Here is a tiny trained network, its code and every weight. The questions are about switching its units off for an input and a class, where a switched-off unit gives its printed mean instead of its output.

import numpy as np


def w(rows, s, z=0):
    codes = np.array(rows[::2]) - 128.0
    scale = np.full(codes.shape[1], s)
    scale[-1] = z or s
    return codes * scale


def f(y):
    return y / 2 * (1 + np.tanh(0.7978845608 * (y + 0.044715 * y**3)))


def log_softmax(a):
    a = a - a.max(-1, keepdims=True)
    return a - np.log(np.exp(a).sum(-1, keepdims=True))


def net(x, mask):
    res = np.array(x, float).reshape(1, 4) / 4 @ E
    y = f(res @ A[0][:, :-1].T + A[0][:, -1])
    res = res + np.where(mask, y, B[0][:, -1]) @ B[0][:, :-1]
    return log_softmax(res[-1] @ U[:, :-1].T + U[:, -1])


A, B = {}, {}
E = w([
[71,202,183,86,236,86,200,157,135],'x0',
[58,69,20,104,118,90,67,64,105],'x1',
[126,160,126,143,122,110,97,162,86],'x2',
[246,176,140,1,126,160,56,122,129],'x3',
],0.0094)
A[0] = w([
[153,180,204,185,104,188,128,199,131,60],'N0',
[108,156,155,93,124,92,162,145,129,8],'N1',
[79,163,184,119,192,103,125,181,51,134],'N2',
[83,122,114,78,218,131,136,107,176,137],'N3',
[138,130,174,55,100,92,74,95,195,20],'N4',
[79,122,137,178,163,165,161,144,87,245],'N5',
[52,128,4,104,111,122,164,125,19,248],'N6',
[144,71,56,145,55,161,90,87,153,254],'N7',
[103,70,81,90,159,73,61,63,90,62],'N8',
[219,169,138,65,140,48,77,155,144,137],'N9',
[148,146,159,185,50,158,88,120,158,62],'N10',
],0.011,0.0057)
B[0] = w([
[150,81,126,36,181,16,226,105,141,204],'N0',
[26,43,12,100,138,67,156,188,40,146],'N1',
[39,79,93,117,47,138,233,58,31,214],'N2',
[63,111,106,105,13,117,137,80,14,185],'N3',
[96,120,108,219,64,56,123,239,226,159],'N4',
[206,224,184,230,125,65,128,157,174,215],'N5',
[162,193,172,97,130,18,157,190,100,231],'N6',
[92,132,115,113,81,68,115,65,52,252],'N7',
[193,137,123,49,181,68,207,191,181,195],'N8',
[150,156,150,242,104,1,100,133,126,220],'N9',
[40,28,33,41,65,61,190,74,49,167],'N10',
],0.0088,0.013)
U = w([
[53,64,85,129,52,103,134,168,55,95],'0',
[92,129,95,252,106,35,124,139,179,3],'1',
[154,84,146,32,158,87,188,192,155,135],'2',
[111,128,168,142,77,86,123,113,106,254],'3',
[175,232,140,150,142,139,114,63,87,199],'4',
[1,183,29,26,189,246,29,57,240,2],'5',
[154,208,24,102,226,238,57,11,209,2],'6',
[99,188,30,48,211,253,40,59,191,2],'7',
],0.0096,0.0073)

Each question gives the input, the list of numbers given to net, and the class t.
The units are the neurons (one row each of A and B). Each row of codes is followed by its name. A weight is (code - 128) times the scale printed after its matrix; where a second scale follows, it is the last column's (A, B and U).
mask holds one flag per neuron, in row order. A switched-off neuron (its flag False) gives its mean, the last column of its row in B, instead of its output. The means were averaged over made-up inputs and are rounded, as every weight is.
A unit's drop is (log p(t) with every unit on - log p(t) with that unit switched off) / (log p(t) with every unit on - log p(t) with every unit switched off).
The circuit of an input: a set's keep is (log p(t) with only the set's units on - log p(t) with every unit switched off) / (log p(t) with every unit on - log p(t) with every unit switched off). Starting from all 11 units, units are removed one at a time, each time the one whose removal leaves the highest keep (on an exact tie, the one counted first), for as long as the keep stays at least 0.8.
circuit, biggest first: the units of the circuit, biggest drop first
top k neurons: the k neurons with the biggest drops, biggest first
drop of u: that unit's drop, to one decimal
input [2,-8,-3,-4], class 2: circuit, biggest first => N0
input [1,7,5,6], class 2: top 2 neurons => N8; N5
input [0,2,-7,-3], class 3: top 2 neurons => N9; N4
input [6,7,5,-2], class 2: top 3 neurons => N8; N6; N7
input [0,4,-4,5], class 1: circuit, biggest first => N4; N9
input [-4,1,-6,-4], class 3: top 2 neurons => N2; N9
input [6,1,-4,6], class 0: top 2 neurons => N3; N5
input [3,4,3,-2], class 2: top 2 neurons => N9; N7
input [-7,-1,5,6], class 0: top 3 neurons => N10; N5; N7
input [3,1,-8,8], class 1: top 2 neurons => N4; N9
input [-5,-3,-1,6], class 1: top 4 neurons => N9; N4; N2; N3
input [-6,-7,-2,-3], class 2: top 4 neurons => N0; N2; N3; N9
input [-5,7,6,0], class 2: drop of N5 => 0.0
input [5,-2,5,0], class 0: circuit, biggest first => N2
input [6,-5,3,-5], class 0: drop of N2 => 1.9
input [-5,7,0,-2], class 2: drop of N8 => 0.8
